Rows, each with its class:
[  6  -1   8  -1 -14  26   4 -34  -3  14 -16   4 -11  21  10  11  -2  -5
  -4  -5   1   6 -15   7  22   6  -6  28  10   3   2   5  -2  -2  34 -28
   4 -14 -47  -9  10  -5   4  11  18  48  -4  -3  26  -6  -2   2 -23  12
  -2   8  35   7  17  -9  -4  20   3  36  -5  -1  14   0  17  11 -19   4
  -1  12  -8   2   6 -19   5  14  15  -3  -5  24  -6  59  -6  13 -12 -11
  -6   1   1  -7  18 -21  -3  -3 -21  -4  12 -23  23   3 -10   6   0 -11
  -6  -9 -15  -2  -1   0   0   3 -13   2  28   3   1   9  -5 -25  -4 -10
  10   7 -20   7   2  -4 -14   2  38  -8 -10   0 -37   2   4 -10  -9   7
   2 -20  -2   7  -7  19  -9  -5   4  24   9   5  -3   5  13 -20  11   6
 -14]
<69>
[  3   7   3   2  -5   7   2 -20   7   7 -13   2 -12   0   1  15   1   3
  -2 -10   0   7  -2  -5  -8  -1   2  24   7   6  -4   6  -6  -3  13  -4
   1  -5  -8  -2  -2   0   4  -1  15  38   9   5   8  -8   0   3  -3  14
   0   3  21   9  10  -6  -6  10   1  12   1   2   2  -3   3  25 -31   4
  -3   7  -8  -1   4  -9   1   8   1  -5 -21  11   1  43   1   6  -9  -9
   3  -8   1  -5   2 -12  -1  -6 -17   4   7   3  23   2  -8   5 -15 -11
  -4 -26 -15   1  -2  -2   5   5  -4  11   7  10  -6   5   2  26  -5   2
  31   7 -10  -3  -1 -11  -2 -18  16   0   4  -3 -13   0   2  -8  -2  -3
  18  -3  -4   2   2  14   1   4  -7  15  -2  -5   3  -8  49  -3   9  -2
  -9]
<69>
[  2  -6 -15   0 -10 -17  -1  -3   8 -15  -1   1   7  25   3 -15  -2  -9
   2   2   0   7 -13  18  27  15 -23  14  -6  -7  14  20  -5  -5  -7 -31
   7  10  -8   2   7   0  11  15   3  24  -8 -12  41   0   6   1 -48   4
  10  11  12  -2  -4   8   7  15  -4  51   3 -14  -4 -11   1   4   2  -1
   1 -15 -30   2   4  -9  -3   7   7  -9  62  23  -3  -9  24   6  -9  61
   1  10   2   2   7  13  -1   2 -12 -11   1 -24  21   7   0  -3  -3  18
  -9  -8  13   7   6   1   0   5 -14 -13  43  -2   4  18 -11  -9   5  -6
 -37   2 -38  31   2  10   6   5  -3 -11 -13   1  -6  -3   2   3  -8   4
  -9  11   7   6  -3  -1  14 -10  -6  -7  -8 -10  -3  10  42  -7  -7  21
   6]
<59>
[  1 -13   5   5  -4  14   5  -3  -8   6   0   3 -12  28  -2   9  -2   8
   1  -1   3   2 -13 -24  19   8 -29  13   7   8   7   1  -4  -4   5  -5
   2 -21 -46  -9   8  -3  -6   3   1   5 -10   6  22   5  -4  -1 -17   2
  -8   5  25   1   4 -12   2  -1   6  10   0 -17   9  -6   5  -7  -2   1
  -1  12  23   5  -2  -6  15   5   8   5  18  23  -4  29  10   7  -8   0
   5  -3   5  -4   5 -11   1  -6  -8 -15   3 -27  -3   3  -4   0  -5 -11
  -5   4  11  -3  -6  -4   1   2 -11 -21  29  -6  -1   5   3 -76   2   1
  -5   2   2  13   1  -4 -14   3  76 -10 -31   2 -22   5   4  -2  -1  -2
   1 -24  -3   4 -10  -3  -6  -6   8  10   8   8  -3   9  -3 -11   2   9
 -10]
<77>
[  2  13  14  -2  31  11  -3 -12  -8  19  -7   6   0 -16   8   5  -5  -2
  -2   1   0  -7   3   8  -9 -10  28  -7   5  -2  -3 -17   2  -1  31  -7
  -6  -1   9  11   4  -1  -1   2  -1 -14  10  10 -23  -2   3   1  29  -3
  -4  -5   1   7  10   2  -3   0  -4 -25  -2  17   7   7   3 -13  -6   1
   2  -1  29  -2   3   2   2   1 -32   5 -61 -10   1  33  -1  -2   2 -38
  -4  -2  -5   1  -2  -4  -1   1   7   7   8  16  -8  -2   5   6  11   2
   6   6  -6  -3  -5   1   5  -2  10  29 -38  -2  -3 -30   1  42  -9  -7
  16  -1   9 -17  -2 -10 -11  -3 -39  13  16   3  16   0  -1  -1  -3   7
  -8  -3  -3   0  12   7  -5   8  10   9   9  14   4 -18 -27   5   7 -13
  -2]
<69>
[ -3 -10  -5  -1 -52   7   2  12  13 -31  10   0  10  14  -2 -12  -6   3
   0  -1   1  -3  -3 -30  11  11 -32  -2  -1   3  19  22  -8   7 -45   7
   3   2 -19 -28  -4  -7  -7  -1 -10 -25 -14 -11   0   4 -10  -5  -7  -7
   3  -6  -2 -10 -18  -6   9 -26  13   6  -2  -9  -5  -2  -1  -9   7   0
   1   5 -27   2   2  12  -8   3  73   3  37   0  -9 -40 -17 -11   5   1
   3  13   0  -2   0  11   6  -3  -1  10 -12 -25 -19   2 -10  -5   4  -6
  -3   6  -9   0   1   2  -3  -1  -1 -30  21   3   5  19  -4 -76  13  20
 -34  -5  -5  34   5  14   2  -3  56 -21 -18  -5  -1   0  -1  -4   6 -20
   5  17   4  -4 -16  -4   8  -6  -1 -10  -5 -12 -12  27 -29  16  -5  11
   4]
<59>
[  2 -21  -4   0 -42 -10   6 -11  -6   5  19  -3 -12  23  -5  30  12   3
   3  -1   1   9  -7 -15   4  15 -24   5 -11   7 -17  -7   5   4   0  28
   2  -9 -39   9  -4 -14   0  12   0  40  -9  -7  19  12 -26  -1 -41   0
  -4   2 -12  -8   1  -9   6  20   1   7  -4 -25   1  -4   7  12  11   0
   0  11   3  -1  -5  -2  -9  -5  10   0  15   5   0   9  -8   6   0  20
   7  -7   4  -3  10 -17  -3  -4 -14  10  -7  -9   4   9  -4  -7 -12 -12
  -4   9  -2  -4   5  -6  -4  -6   5  -6  39   3  11  45  -2 -21   6   1
   1   2  20  10  10   3  -7  -2  37  -7 -13   3 -16   2   0  -6  14  -2
   5 -17   9  -1 -19 -15  -5   5  -5  -1 -11  -7  -4  44 -18 -20  -3   0
 -11]
<77>
[ 11  -1   0  -3 -24   1  -2 -21   2   9  -4   3 -18  12   1  17   1   4
   3  -5  -1  10  -5   5  -7  10   3  31  -4   8 -14   4   2   6  12   8
   2   0 -15   8  -3  -3   8   7  15  43   0   8  17  -2  -9   4 -26   9
   2   6   7   1  12  -2  -1  25  -4  22  -3  -9   3  -3   8  24 -13   2
  -1  -1   5  -7  10 -15 -10   4 -18  -3 -15  13  -1  39   0   8  -4   9
   0 -11   5  -3  11 -18  -4  -6 -22   9   3  -1  25   7  -2   2  -7  -9
  -4 -12 -15   0   4  -4   0   1  -4   6  20   9   1   9  -7  17   2  -4
   8   4   0   8  -3  -6  -7   1  14  -9  -1   2 -20  -6   3  -5   2   0
  -6  -4   5   4  -5  -8  -5   2 -10   9  -6  -3   5  12  41  -6  -3   0
  -8]
<77>
[ 11  -7  -7  11 -14  10   1 -40  -5   5  -3   4 -12  30   8  30  -7  -9
   0  -8   4   8 -13  -3 -23   7 -11  39 -11  -5 -16  -6   6   6  23 -21
   0  13 -72  16   6 -29  18  38   9  61  -9 -17  15   1 -13   5   1   8
   4   5 -20   9  13  -1  -6  31  -4  17 -15  20   3  -1  10  16  -4  -1
   0  -7  25  -1   8 -11 -29  15 -34   7 -45  19  -9  64  24  10 -13 -11
  -1 -19  -2  -3  10 -19  -3  -4 -14  15  11  34  17  11  -3   3  -2   6
  -5  -9 -12  -1  -1  -6   2   5   3  33  45  -4   5  28  -7   6  -2   1
  21   4  -8  41  -4 -18 -17  -2   0  -3   8   2  12  -1  -3 -15   4  -6
  10  18   8   6  -6 -10   9   3 -16  14  -6   4  -2  16  10 -16   4   3
  -9]
<77>
[ 11   0   9   3 -19  10   2 -34   0   1 -10   5  -5  17   7  27  -7  -9
  -3  -3  -3   7  -8 -12  13   5  -1  18   8   4   3  -8  -7  -6  32  -6
   4  -9 -47   6  12 -14   4  23  16  47   6  -3   5   0 -16   6 -18   8
  -4   4  18   5  13  -9  -2  19   1  17  -9   6   5   2  13  11 -13   1
  -2  14  -2  -5   4  -5  -2  13  24   0 -49  20  -4  68  -5   9  -9 -16
  -1   3  -5  -7   9 -10  -2  -3 -20  12   5  60  14   4  -9   1  -5   1
  -5  -8 -28  -2   0  -5  -1   7  -1  25  12   6   1  17  -7  36  -9   3
   1   4 -11  24  -1  -7 -13  -3   5  -6   3   2  -8  -1   6 -15   0  -9
  13  -6  -4   5 -12  20  -2   1   4  22   4  -1  -8  16 -14  -7   8  -1
  -9]
<69>
[  6 -10   3 -14 -13   6   0 -11   7  -1   2   6  -8  23   6  13  -9   6
  -1   0  -1   5  -3 -14  13  17 -32  35   4  -2   0  20   8   3  14  14
  -7  -4 -33 -22   5  -8  10 -13   5  37 -12  -5  15   7  -1  -2 -23   0
   2   8  -9 -11   1  -8   8   8  -2  39  -7  -7   5  -1   8   5   2   2
   3   3 -22  -1  -2 -16 -11  17  26   3  13  23  -5   7 -30   6  -3   9
  -5   4   6   0  12  -4  -2  -4  -5   8  -8 -27   9   5 -13  -3   2  -3
  -7  -2 -11  -4  -1  -2  -3  -7  -9   1  44   5  -1  32   0 -76  -1  -4
  -7   1   3  10   4   4   4  -5  47  -5  -8  -7 -36  -2   4 -11  -4  -2
   7  -2   2   4 -12 -12   0  -1   0  -3   9  -6  -9  28  -1  -2   6  11
 -13]
<58>
[  7   4  10   3 -24  17   5 -29   0  -3 -13   2  -3  13   6  28  -3  -2
  -2  -4   0   4  -4 -16  15   6 -14  13  10   6   5   0 -12  -3  20  -7
   0 -10 -48  -5  10 -15   2  17  11  33  -2  -5   7  -2 -17   3 -19  13
  -5   2  23   3   6 -18  -9  -2  10  27  -8   2   5   1  13  -4 -13   2
  -2  16  -6   0   3 -10  -5  13  48  -2 -27  14  -3  56  -3  14  -7 -24
  -3   5  -4 -10   2 -15  -1  -9 -13   6  -1 -17   3   0 -16  -1  -5 -13
  -9 -10 -27  -5  -6  -6  -1   5  -8  10  27  14   1  28   4   9  -8   7
 -13   5 -15  19  -1   1 -11  -2  36  -6  -7  -3 -22  -3   5 -18  -2 -13
  15 -10  -7   2  -9  13  -1   4   6  23  17  -3  -5  16 -25  -3   9  -4
 -14]
<69>
[  7  18   6   6 -18  26   1 -19   6 -12 -22  11 -14   3   4   7 -12  13
  -2  -6   1   2  -4 -34  -5   6  -4  26  12   5  21  18 -19  -1 -21  -6
   7  -4  -8 -22   3  -4  -7   6   7 -10   2  10  -1  -9   6   1   8   8
   3  -5  36  10   1  -8   0 -14   9   2   2   8   6  -3   0  10 -25   3
  -2   7   4   5   4  17  -5  19  17   0 -50  14  -5  53  13   4  -7 -38
   0  -4   0  -8  -1  -6   6  -9 -14  16   6 -11   9  -5  -8   6  10 -10
   2 -14 -23   0  -3   6   0  10 -10  -5  -7   0 -13 -30   2 -22   0  12
  11  -1 -18  30   0  -9 -16  -1  53 -21  -8  -1   4  -2   3  -6  -6 -20
  16  13  -7   4  -4  11  13  -6  -2  15  -2  -4  -4  -4  44  24   2  -3
  -4]
<63>
[  8 -11   7   9 -24  -3   7 -18   3   0 -12  -1 -10  15  -1  36   6   0
  -2 -12   3  14 -11 -41   5   4 -19  22  12   5  16   4 -15 -18   8   7
  17 -26 -42 -18  -1  -9  -9  -5  12  69  13 -10  15  -1  -2   1 -28   7
  -4   1  43  13  11 -16   2  22   5  -7   3 -14   8  -7   0  43 -22   2
  -5  35 -28   1  -1  18  -3  15  34  -5 -22  15   3  45 -11   8 -10   5
   6   2  -8 -10  12  -3  -2 -10 -23   6   8 -25  27  -8 -11   1 -20  -3
  -4 -17  -2  -1   8  -8  -4  -7 -10  -7  12  -9  -3  25   3  17  -7   9
  23   6  -2  14   7 -11  -4  -1  52 -10  -4  -3  -2  -5   5 -14   9 -11
  31  -5  -8   3 -29  32   9 -11 -16  23 -19 -13 -10   9  50  -5  11   8
  -7]
<72>
[  1 -14  -7   9 -22  -5   6 -18   2  -3   0  -6   0  14  -5  27   7  -1
   0  -3   3   4 -13 -23   0   7 -42   3   0   3  -5   7  -9  -5 -16  -4
  11 -12 -38  -7  -2 -15   2  14  -3  46  -6 -31  26   5 -10  -5 -24   5
  -3  -1  18   4  -2 -11   4   1   4  14   0 -12   0 -10  -6  20  -2  -2
  -4  15 -22   1  -1   3   6   2  22  -6  28  11  -3   7  21   4 -11   4
   4  -5   2  -9   0  -8   0  -7  -6  -1   4  -8   1   0  -7  -1 -18 -10
  -3  -2  13  -1  -2  -4  -2   1  -6 -28  50  -7   0  48  13 -28   3   9
  13   2  -2  19   2  -2  -6  -2  58  -4 -13  -3   3  -1   2  -2  11 -11
  14  -6  -2   1 -23  -2  15  -3 -14  10  -8 -10 -11  20  14 -21   2  14
  -3]
<76>
[  3  -5  18 -15   0   1   2  -8  -2   8   3   4 -11  14   2  13  -4   6
   1   3  -1   5  -6   0  12  15 -19  26   3   0  -3  15   9   4  19  20
  -1  -4  -6 -16   1  -3  -2 -17   5  28  -7   1  15  14   0  -4 -38  -5
   1   5   5 -10   4  -1   8  12  -8  23  -4 -15  10  -4   6   6   1   0
   2   0 -17  -1  -2  -7  -7  10  -9   1   3  14  -1   8 -26   3   2  15
  -4   3   7   1  13   0  -3  -1  -3   7  -4 -37  10  13  -7  -4  11  -9
  -4   7   2  -4   3  -3  -3 -10  -4  -7  18   4   1   7   1 -60   2 -12
  -3   1   8  -4   5   2   3   0  32  -4  -6   1 -29  -1   3  -3  -7   3
  -4  -8   5  -2 -12 -19   0   1   3  -3   0   0  -3  26  10  -2   2   4
  -7]
<58>
[ 10  -5 -10  13 -27  -1  -3  -1   5 -18  -9   4 -12  19   6   1  -2  -3
   0 -12   1  13   0 -16  -2  10   0  31   0   6   6   0  -2  -3   2  -5
  -2  -2 -50  11  -1  -7  11   8  13  26   0   1   5  -8  -3   6  22  21
   2  10 -10   8   2 -11  -6  17   1  22  -4  12  -6   5   0  14  -7   5
  -2   6   6   0   6 -15 -16  21  34   4  -8  20  -1  37  -4  10 -14  11
   3  -3  -2  -4   1  -6  -1  -8 -41   0   1  24  24  -6  -6   5 -21   3
 -11 -33 -34   5  -1  -4   2  14 -10  28  28  12  -3  22  -9   4  -2  16
   7   6 -16  23  -9  -9   4   0  20 -13  -4   3 -10  -3   9 -21  -2  -8
  32  13  -8   2   0  25  -2  -4 -14   9   0  -5   6  -8  37  -2  10   7
  -9]
<72>
